Table B holds the same points as the rows below and some others, measured another way and shuffled. Each row below is followed by which row of B it is.
B:
0: [-241, 28, 93, -373, 259, 189, 276, 15, 86, 170, 314, 163, 80, 169, -257, -96, 53, -245, -158, 11, 101]
1: [-249, 31, 26, -448, 33, 57, 271, -214, 230, 115, 147, 106, 81, 291, -111, -119, 128, 48, -19, 127, 247]
2: [-47, 30, -21, -432, 158, 33, 207, -131, 305, 322, 246, 170, -22, 222, -206, -149, 193, -298, -50, 63, 40]
3: [221, -199, 68, 40, 309, 152, 117, 273, -189, -1, -191, 61, -300, -460, -34, 270, -61, -252, 225, -120, -435]
4: [-130, -37, -114, -331, -26, -21, 267, -342, 428, 337, 129, 202, -74, 148, -88, -149, 214, -104, 52, -61, 36]
5: [-46, -166, 89, 219, -81, 15, 69, 148, -132, -221, -284, -51, 39, -223, 159, 180, -212, 216, 77, -119, 29]
6: [-98, -84, 199, 229, 3, 49, 0, 364, -229, -272, -104, -100, 263, -77, 61, 117, -309, 88, -172, -74, 190]
7: [-83, -279, -83, 130, -95, -106, 183, -226, 263, 235, -242, 118, -221, -342, 90, 72, 72, 28, 242, -285, -269]
8: [-104, -22, 74, -50, 143, 143, 154, 170, -8, 37, 175, 107, 123, 22, -109, -20, -113, -196, -194, -120, 77]
9: [-120, -3, -19, 65, -135, -159, 31, -11, 368, 270, 232, 97, 300, 251, -62, -221, -33, -222, -345, -190, 257]
10: [-22, 95, -40, -84, -29, -73, 54, 38, 363, 309, 390, 154, 294, 353, -139, -266, -6, -391, -407, -140, 269]
11: [-136, -127, 214, 41, 39, 55, 79, 209, -225, -286, -234, -121, 115, -109, 73, 178, -183, 238, 63, 64, 123]
12: [136, 68, -83, -339, -216, -214, 25, -232, 417, 133, -37, 14, 95, 395, 69, -134, 168, 54, 44, 206, 302]
13: [-326, -54, 68, -466, 121, 10, 297, -280, 285, 275, 112, 104, -19, 183, -195, -115, 223, -33, 73, 109, 73]
14: [-153, 71, 27, -372, 117, 48, 199, -55, 261, 242, 330, 145, 149, 324, -212, -191, 96, -253, -202, 45, 207]
15: [-72, -147, -34, -137, -30, -132, 149, -216, 324, 279, -96, 84, -111, -39, -21, -30, 156, -57, 159, -60, -95]
16: [-176, -62, 121, 75, -72, -20, 66, 113, 0, -109, -50, -41, 237, 59, 41, 8, -154, 118, -121, -43, 244]
17: [352, -119, 37, 628, -78, -164, -249, 549, -40, -14, -74, -48, 225, -218, 124, 80, -346, -361, -307, -356, -49]
18: [303, -248, 76, 272, 12, -102, -79, 258, -155, -164, -487, -120, -175, -427, 193, 312, -128, 51, 292, -58, -279]
19: [-89, -44, -128, -374, -20, -36, 267, -375, 429, 341, 72, 200, -137, 133, -71, -119, 255, -83, 133, -9, -5]
20: [-224, -108, 111, -253, 77, -56, 174, -120, 164, 145, -45, 7, 19, 63, -99, -22, 117, 17, 92, 83, 52]
21: [-10, -203, -114, 209, -203, 0, 171, -134, 114, -29, -273, 103, -133, -289, 221, 125, -90, 208, 190, -270, -81]
22: [-220, -69, -110, -95, -169, -91, 216, -316, 440, 306, 106, 181, 59, 137, -15, -169, 106, -16, -60, -183, 133]
23: [-275, 69, 14, -306, 33, 23, 219, -135, 347, 303, 384, 172, 234, 360, -207, -261, 87, -216, -292, -39, 289]
24: [50, -212, 49, 243, 26, -6, 58, 163, -63, -24, -235, 9, -81, -338, 85, 174, -131, -36, 104, -201, -190]
25: [85, -66, -78, -227, 24, -15, 159, -139, 239, 182, -30, 126, -134, 2, -11, 0, 138, -111, 134, -10, -66]
26: [-247, -108, 148, -17, 26, 45, 149, 70, -45, -93, -66, -24, 133, -22, -9, 51, -113, 128, -32, -23, 138]
27: [452, -60, -124, -93, -25, -182, -52, -2, 293, 211, -141, 60, -172, -28, 68, 35, 134, -267, 163, 14, -165]
28: [-210, -55, 193, -272, 139, 66, 168, 49, -55, -75, -50, -41, 77, 82, -93, 52, 5, 97, 47, 172, 139]
29: [307, 89, -148, -263, -201, -293, -64, -184, 534, 290, 37, 58, 77, 388, 37, -183, 197, -190, -23, 123, 208]
30: [-241, -21, 174, -358, 45, 0, 161, -62, 48, -71, -63, -64, 127, 215, -64, -4, 60, 190, 65, 251, 258]
31: [-27, -110, -69, 230, -127, -153, 35, 1, 325, 291, 106, 129, 134, -11, 6, -130, -60, -253, -219, -333, 27]
32: [175, -331, 80, 350, 71, 11, 34, 242, -240, -168, -514, -57, -274, -629, 183, 373, -175, 77, 350, -203, -415]
33: [29, -29, 186, 177, 148, 86, -26, 479, -203, -135, 78, -34, 257, -32, -62, 62, -281, -221, -291, -103, 116]
34: [-6, -53, 148, -272, 333, 187, 174, 202, -130, -3, 53, 43, -57, -55, -163, 103, -2, -206, 38, 99, -84]
35: [198, 14, -123, -438, 36, -133, 110, -238, 459, 383, 71, 151, -138, 208, -95, -122, 294, -275, 121, 114, -37]
36: [642, -73, -62, 138, -245, -451, -322, 138, 261, 43, -415, -160, -12, 23, 250, 95, 32, -97, 174, 120, -21]
37: [-14, -18, -79, -373, 84, -15, 209, -215, 382, 362, 168, 179, -84, 158, -145, -130, 219, -255, 25, 0, -18]
38: [215, -114, 141, -90, 245, -16, -11, 266, -82, 21, -144, -49, -99, -159, -71, 160, -1, -239, 128, 89, -192]
39: [-112, 31, 54, -512, 213, 96, 239, -117, 182, 191, 178, 123, -27, 216, -202, -78, 183, -160, 34, 167, 69]
40: [19, -245, 30, 232, -30, -9, 89, 65, -58, -84, -344, -9, -130, -377, 152, 215, -116, 122, 219, -181, -194]
41: [386, -141, -28, -111, 135, -128, -20, 61, 159, 210, -206, 28, -267, -180, -7, 120, 142, -293, 261, 34, -327]
42: [-60, -186, 118, 274, -160, -52, 18, 150, -135, -283, -364, -117, 98, -215, 212, 196, -227, 316, 94, -76, 93]
43: [435, -200, 84, 200, 15, -166, -161, 301, -121, -142, -484, -154, -150, -326, 181, 290, -100, -28, 279, 46, -242]
44: [-5, -173, 7, 198, -140, -74, 55, 21, 55, -55, -254, -9, 6, -183, 157, 105, -110, 136, 94, -156, -7]
45: [148, -154, 36, 126, -111, -87, 2, 82, -27, -160, -367, -73, -45, -188, 199, 189, -97, 180, 200, -17, -27]
46: [693, -130, 6, 347, -200, -402, -381, 342, 61, -93, -509, -221, -7, -159, 299, 209, -108, -96, 159, 47, -105]
47: [63, -285, 6, 271, 0, 3, 104, 78, -70, -47, -381, 16, -222, -490, 150, 253, -106, 70, 277, -233, -317]
48: [-327, 59, -80, -300, -174, -51, 248, -343, 466, 258, 273, 173, 235, 413, -73, -283, 113, 25, -210, -45, 397]
49: [-111, -3, 124, -389, 217, 141, 209, 30, -11, -2, 70, 47, 4, 105, -145, 22, 58, -51, 45, 165, 80]
50: [-248, -111, 122, -213, 67, -48, 171, -97, 154, 134, -27, 7, 41, 58, -99, -26, 87, 15, 51, 55, 63]
51: [-18, -149, -63, 247, -279, -69, 74, -52, 92, -129, -268, 16, 40, -145, 250, 89, -156, 272, 76, -214, 91]
52: [-205, -25, 31, -273, 41, 102, 250, -118, 112, 35, 48, 96, 39, 107, -57, -26, 32, 64, 20, 36, 140]
53: [-42, -22, 55, -175, 149, 98, 156, 88, 51, 81, 120, 99, 35, 49, -112, -14, -7, -185, -73, -22, 40]
54: [695, -140, 26, 177, -113, -365, -340, 291, 34, -103, -562, -235, -123, -175, 265, 261, -26, -66, 308, 167, -171]
55: [3, -144, 107, 142, 43, -11, 45, 191, -77, -73, -159, -29, 35, -180, 44, 125, -136, -17, 23, -99, -45]
56: [52, -54, 194, -222, 219, 5, 37, 204, -71, -34, -76, -71, 15, 26, -102, 93, 10, -112, 64, 201, 5]
57: [304, -147, -39, 105, -196, -266, -108, 5, 179, 5, -386, -81, -76, -105, 211, 122, 13, 65, 223, 18, -52]
58: [-189, -29, 84, 348, -231, -199, -70, 191, 197, 66, 144, -31, 514, 207, 28, -179, -252, -84, -477, -246, 397]
59: [404, 17, -116, -310, 8, -208, -25, -86, 401, 316, -16, 76, -132, 167, -26, -63, 232, -330, 118, 125, -64]
60: [-279, -8, 179, 236, -86, -107, -33, 275, 84, 33, 224, -40, 530, 237, -74, -170, -256, -132, -512, -166, 409]
61: [-398, -58, 185, -329, 61, -23, 204, -128, 119, 51, 19, -36, 162, 215, -135, -64, 75, 143, -2, 176, 241]
62: [67, -110, -58, -236, 141, -53, 158, -142, 325, 398, 50, 165, -201, -56, -137, -47, 213, -332, 121, -66, -224]
63: [-73, -37, 82, -46, 124, -67, 56, 117, 206, 281, 210, 75, 160, 112, -181, -123, 12, -365, -225, -95, 50]
64: [-53, -120, 220, 397, 9, 23, -58, 482, -283, -289, -135, -121, 288, -159, 87, 150, -385, 32, -219, -158, 145]
65: [79, -151, -97, 160, 6, 42, 146, 37, 136, 162, -21, 169, -110, -250, 36, 47, -66, -198, 3, -321, -190]
66: [116, -205, 151, 233, 242, 73, 21, 407, -227, -43, -149, -4, -69, -394, -34, 224, -186, -249, 28, -175, -285]
67: [560, -175, 53, 217, -29, -250, -243, 321, -62, -118, -509, -185, -144, -280, 212, 281, -75, -70, 280, 78, -228]

[1, -469, -115, -364, -257, -383, -65, 28, -482, 289, 67, -72, 137, 300, 22, 183, 113, -114, -171, -22, 288, -22, 88, 116, -106, 360, -199, 254, -176] : 20
[351, 139, 448, -34, -427, 220, 186, 42, 253, -17, 504, 570, 19, -189, -156, 92, 316, -266, 8, 11, 46, -158, -265, 16, -221, -190, -185, 544, 289] : 48
[150, 23, 33, 129, -201, -42, 24, 189, 196, -58, 307, 190, 108, -2, -119, 99, -34, -66, -67, -55, -52, -136, -171, 17, -95, 100, -93, -26, 105] : 6
[-95, -212, 639, -34, 80, 537, 170, -226, 29, -14, 18, 157, -363, -140, 211, -24, 596, 167, 146, 36, 185, -50, -120, -155, 96, 145, -50, -328, 261] : 47
[-146, -401, -204, -165, -2, -21, -14, 27, -337, 201, -96, -222, 39, 229, 162, 153, -12, 211, -94, -125, 147, 6, -94, 9, 66, 413, -164, -543, -15] : 24
[-81, 63, 229, 160, -14, 323, -52, -212, 34, -257, -98, -12, -252, -29, -121, -191, 182, -5, 151, 331, -71, 102, 274, 95, 67, -75, 251, 167, 19] : 43
[297, 458, 136, 139, -526, 174, 92, 65, 322, -201, 353, 446, -15, -58, -350, -144, 32, -417, 143, 477, -116, 12, 56, 427, -113, -296, 113, 877, 114] : 12
[190, -114, 219, -91, -385, -336, 39, 185, 80, 83, 388, 310, 75, 125, -126, 81, 237, -315, -74, 126, 194, -151, -29, 169, -144, 194, -125, 545, -51] : 61
[-135, -395, -358, -44, -75, -628, -287, 112, -349, 40, -83, -352, 147, 404, -127, 44, -175, -53, -184, 90, 96, 11, 384, 128, -25, 429, 91, 128, -399] : 56
[-167, -396, -329, 53, 33, -547, -261, 146, -243, -1, -84, -365, 128, 356, -76, 54, -186, 55, -177, -4, 56, -20, 289, 34, 18, 467, 79, -176, -332] : 2
[45, -5, 449, 197, -14, 251, 31, -50, 240, -194, 179, 193, -181, -135, -56, -51, 302, 19, 66, 57, -21, -97, -19, -120, -12, 22, 64, -43, 160] : 55
[262, -73, -597, -55, -354, -272, -69, 299, -139, 145, 305, 37, 500, 117, -197, 330, -528, -46, -298, -365, -150, -102, -287, 7, -258, 68, -296, -99, 58] : 60
[142, 218, 563, 108, -240, 490, 192, -113, 308, -167, 242, 424, -259, -191, -78, -124, 418, -159, 202, 303, 21, -28, -74, 130, -7, -171, 44, 342, 272] : 45
[196, 117, -165, 131, -225, 125, -7, 117, 111, -81, 242, 145, 189, -63, -179, 133, -240, -12, -94, -152, -194, -66, -196, -17, -150, -83, -99, -74, 178] : 9
[120, -142, 630, -309, -217, 673, 329, -233, -98, 192, 196, 413, -242, -196, 214, 98, 639, 15, 121, -26, 263, -47, -367, -52, -42, -33, -300, -1, 434] : 21
[-130, 89, -380, 144, -108, 84, -126, -27, -126, -159, -208, -248, -35, 207, -153, -152, -273, 10, 80, 374, -130, 194, 298, 357, 103, 65, 250, 10, -131] : 67
[-117, -5, -143, 231, -39, -162, -164, 56, 45, -213, -70, -183, -54, 207, -168, -143, -115, -39, 41, 321, -80, 68, 326, 225, 88, 194, 263, 56, -198] : 35
[-29, -64, 250, 411, 137, -74, -109, 151, 373, -285, 189, 26, -79, -35, -81, -24, 72, 107, -36, -68, -107, -176, 5, -218, 15, 234, 120, -373, 27] : 8
[-178, 97, 456, 659, 277, 35, -212, -21, 521, -595, -8, -81, -349, -65, -198, -317, 193, 60, 148, 332, -190, -57, 418, -114, 142, 120, 505, -110, -112] : 38
[-84, 96, 351, 234, 9, 395, 54, -96, 230, -233, 2, 84, -292, -63, -5, -170, 262, 51, 192, 299, -28, 31, 64, 94, 125, 42, 177, -121, 131] : 18
[-245, 25, 281, 441, 248, 196, -185, -157, 219, -447, -196, -204, -351, -2, -111, -294, 157, 123, 161, 364, -131, 79, 428, -14, 185, 104, 446, -163, -97] : 41
[3, -79, 602, 306, 21, -186, -118, 14, 356, -312, 227, 167, -228, -30, -158, -142, 429, -150, 34, 215, 53, -169, 276, -115, -23, 169, 229, 326, -92] : 49
[17, -58, 519, 70, -91, 191, 66, -80, 159, -117, 158, 225, -234, -57, -16, -75, 450, -84, 108, 195, 115, -70, 45, 7, 17, 78, 50, 184, 103] : 19
[-198, -224, 458, 44, 159, 387, 92, -148, 21, -43, -78, -19, -341, -18, 225, -62, 457, 229, 136, 92, 167, -22, -43, -81, 174, 283, 19, -505, 148] : 32
[-46, -481, -195, -369, -191, -236, -25, 14, -514, 319, -21, -146, 122, 285, 91, 198, 65, 6, -154, -91, 266, 0, 0, 81, -48, 365, -225, -34, -109] : 4
[-18, -304, -590, -188, -104, 10, -34, 90, -438, 248, -63, -248, 295, 200, 66, 278, -395, 236, -208, -339, -27, 39, -242, -9, -56, 242, -272, -616, 64] : 31
[28, -508, -106, -393, -265, -395, -19, 70, -456, 348, 117, -28, 169, 295, 58, 239, 127, -99, -194, -103, 309, -63, -7, 78, -112, 392, -269, 169, -143] : 52
[29, 142, -562, -101, -304, 284, -109, -206, -434, -46, -225, -191, 104, 127, -256, -56, -411, -64, 31, 291, -202, 311, 263, 373, -55, -280, 130, 364, -39] : 46
[27, -446, -62, -337, -248, -351, -42, 20, -427, 277, 91, -33, 127, 256, 15, 189, 134, -103, -171, -60, 272, -48, 52, 69, -114, 320, -199, 234, -138] : 50
